Below is a small trained network, with its code and all its weights. Each question gives an input and a class and asks what happens when units are switched off, that is, made to give their printed mean instead of their output.

import numpy as np


def w(rows, s, z=0):
    codes = np.array(rows[::2]) - 128.0
    scale = np.full(codes.shape[1], s)
    scale[-1] = z or s
    return codes * scale


def norm(h):
    return h / np.sqrt((h * h).mean(-1, keepdims=True) + 1e-5)


def f(y):
    return y / 2 * (1 + np.tanh(0.7978845608 * (y + 0.044715 * y**3)))


def log_softmax(a):
    a = a - a.max(-1, keepdims=True)
    return a - np.log(np.exp(a).sum(-1, keepdims=True))


def net(x, mask):
    res = np.array(x, float).reshape(1, 7) / 4 @ E
    u = 0
    for l in range(2):
        y = f(norm(res) @ A[l][:, :-1].T + A[l][:, -1])
        res = res + np.where(mask[u : u + 11], y, B[l][:, -1]) @ B[l][:, :-1]
        u += 11
    return log_softmax(norm(res)[-1] @ U[:, :-1].T + U[:, -1])


A, B = {}, {}
E = w([
[171,179,77,124,98,144,140,198,85,219],'x0',
[91,163,182,119,112,19,98,160,181,108],'x1',
[69,185,93,181,192,66,100,143,58,23],'x2',
[48,120,113,124,111,200,56,45,167,201],'x3',
[157,33,216,202,79,187,23,80,49,125],'x4',
[128,118,137,136,113,132,165,255,187,50],'x5',
[53,233,53,179,139,102,140,209,101,86],'x6',
],0.0045)
A[0] = w([
[156,89,110,139,140,169,142,100,98,145,3],'0.n0',
[139,120,139,118,56,139,155,105,116,190,47],'0.n1',
[75,135,126,130,155,122,146,132,74,196,72],'0.n2',
[180,136,102,123,119,119,141,113,114,124,3],'0.n3',
[120,115,128,35,136,92,110,123,191,143,43],'0.n4',
[139,159,111,167,123,101,125,121,82,143,68],'0.n5',
[138,132,86,181,76,156,115,150,72,151,55],'0.n6',
[139,153,76,139,148,150,123,149,81,158,43],'0.n7',
[191,103,172,115,46,119,143,171,131,200,75],'0.n8',
[28,221,2,177,103,143,115,139,119,172,81],'0.n9',
[123,44,194,164,121,169,61,84,128,85,88],'0.n10',
],0.0068,0.0054)
B[0] = w([
[95,58,152,41,116,141,57,141,141,153,122],'0.n0',
[192,193,109,100,124,103,116,127,159,113,139],'0.n1',
[156,169,130,137,140,150,94,128,101,166,128],'0.n2',
[42,132,135,143,153,153,49,93,140,129,98],'0.n3',
[176,91,147,216,103,112,102,105,95,146,137],'0.n4',
[177,101,103,186,86,135,89,160,125,184,125],'0.n5',
[188,63,206,125,202,124,93,99,97,112,139],'0.n6',
[162,87,139,122,211,166,94,131,100,92,129],'0.n7',
[96,154,176,157,115,141,204,76,144,113,175],'0.n8',
[131,204,241,66,153,167,110,134,138,63,253],'0.n9',
[136,138,254,179,183,133,93,67,46,83,232],'0.n10',
],0.006,0.0046)
A[1] = w([
[166,104,126,98,68,113,117,103,183,211,104],'1.n0',
[96,144,98,114,154,68,178,182,162,66,68],'1.n1',
[86,75,172,143,117,131,30,104,143,138,18],'1.n2',
[23,152,188,152,82,49,65,145,204,122,184],'1.n3',
[127,167,95,145,125,166,93,180,28,108,98],'1.n4',
[63,171,100,101,126,131,65,33,137,182,16],'1.n5',
[131,76,132,67,126,195,185,117,198,146,61],'1.n6',
[122,94,145,94,115,190,166,100,194,126,48],'1.n7',
[79,40,167,139,98,129,74,76,125,127,5],'1.n8',
[76,177,142,87,159,174,98,180,139,116,97],'1.n9',
[149,54,1,196,140,112,106,157,90,132,9],'1.n10',
],0.0077,0.0031)
B[1] = w([
[171,106,111,191,112,100,203,125,99,145,182],'1.n0',
[46,188,122,63,90,76,107,184,195,118,251],'1.n1',
[167,132,110,45,209,159,25,63,102,227,195],'1.n2',
[147,146,74,36,166,125,64,62,169,201,255],'1.n3',
[114,14,132,164,147,152,169,63,91,160,204],'1.n4',
[122,183,164,88,155,78,167,214,172,49,186],'1.n5',
[109,108,23,170,53,151,141,56,180,221,202],'1.n6',
[151,79,75,175,74,169,93,111,124,174,182],'1.n7',
[143,181,199,38,211,153,2,89,98,106,209],'1.n8',
[144,155,135,122,45,68,134,121,199,125,217],'1.n9',
[58,79,8,126,178,6,69,154,148,168,120],'1.n10',
],0.0075,0.004)
U = w([
[149,109,205,222,169,151,232,169,54,27,151],'0',
[167,77,33,194,30,157,202,107,202,217,120],'1',
[78,30,20,187,204,72,127,210,56,124,2],'2',
[184,130,204,57,209,202,10,38,92,165,179],'3',
[28,253,96,38,102,64,148,236,234,59,201],'4',
],0.011,0.0055)

Each question gives the input, the list of numbers given to net, and the class t.
The units are the neurons (one row each of A and B). Each row of codes is followed by its name. A weight is (code - 128) times the scale printed after its matrix; where a second scale follows, it is the last column's (A, B and U).
mask holds one flag per neuron, layer by layer. A switched-off neuron (its flag False) gives its mean, the last column of its row in B, instead of its output. The means were averaged over made-up inputs and are rounded, as every weight is.
A unit's drop is (log p(t) with every unit on - log p(t) with that unit switched off) / (log p(t) with every unit on - log p(t) with every unit switched off).
The circuit of an input: a set's keep is (log p(t) with only the set's units on - log p(t) with every unit switched off) / (log p(t) with every unit on - log p(t) with every unit switched off). Starting from the 12 units with the biggest drops (on a tie, the unit counted first), units are removed one at a time, each time the one whose removal leaves the highest keep (on an exact tie, the one counted first), for as long as the keep stays at least 0.8.
units of the circuit, in order: the units of the circuit, biggest drop first
top k neurons: the k neurons with the biggest drops, biggest first
k most important neurons of layer l: the k neurons of layer l with the biggest drops, biggest first
drop of u: that unit's drop, to one decimal
input [5,-2,8,-5,2,5,-4], class 2: units of the circuit, in order	[0.n9, 1.n10]
input [8,0,-7,-6,2,6,2], class 1: units of the circuit, in order	[0.n9]
input [8,-3,-8,-8,5,2,7], class 0: 2 most important neurons of layer 0	[0.n8, 0.n6]
input [-7,-1,0,6,-4,-7,1], class 4: 2 most important neurons of layer 1	[1.n5, 1.n4]
input [-3,-7,-6,-8,0,-4,6], class 2: 2 most important neurons of layer 0	[0.n9, 0.n10]
input [0,5,5,-2,0,-5,-3], class 4: 2 most important neurons of layer 0	[0.n10, 0.n6]
input [7,2,-8,8,4,0,-5], class 1: top 3 neurons	[1.n0, 1.n6, 0.n1]
input [6,0,6,1,-6,-3,-7], class 4: top 2 neurons	[0.n10, 1.n2]
input [0,0,4,7,-6,-2,-6], class 4: top 2 neurons	[1.n5, 0.n10]
input [7,-7,1,-1,7,5,2], class 0: top 2 neurons	[1.n3, 0.n6]
input [-6,-1,-4,-5,-6,4,-3], class 1: 2 most important neurons of layer 1	[1.n6, 1.n7]
input [7,-4,1,-7,0,1,7], class 0: top 2 neurons	[0.n9, 1.n4]
input [2,-2,6,-2,-1,5,-5], class 4: drop of 1.n1	0.5
input [8,4,3,-5,2,0,-3], class 0: drop of 0.n8	0.6
input [6,-8,-3,-7,-7,-2,-6], class 1: drop of 0.n2	0.0
input [-5,-3,-1,6,-5,-6,1], class 4: top neuron	[1.n5]
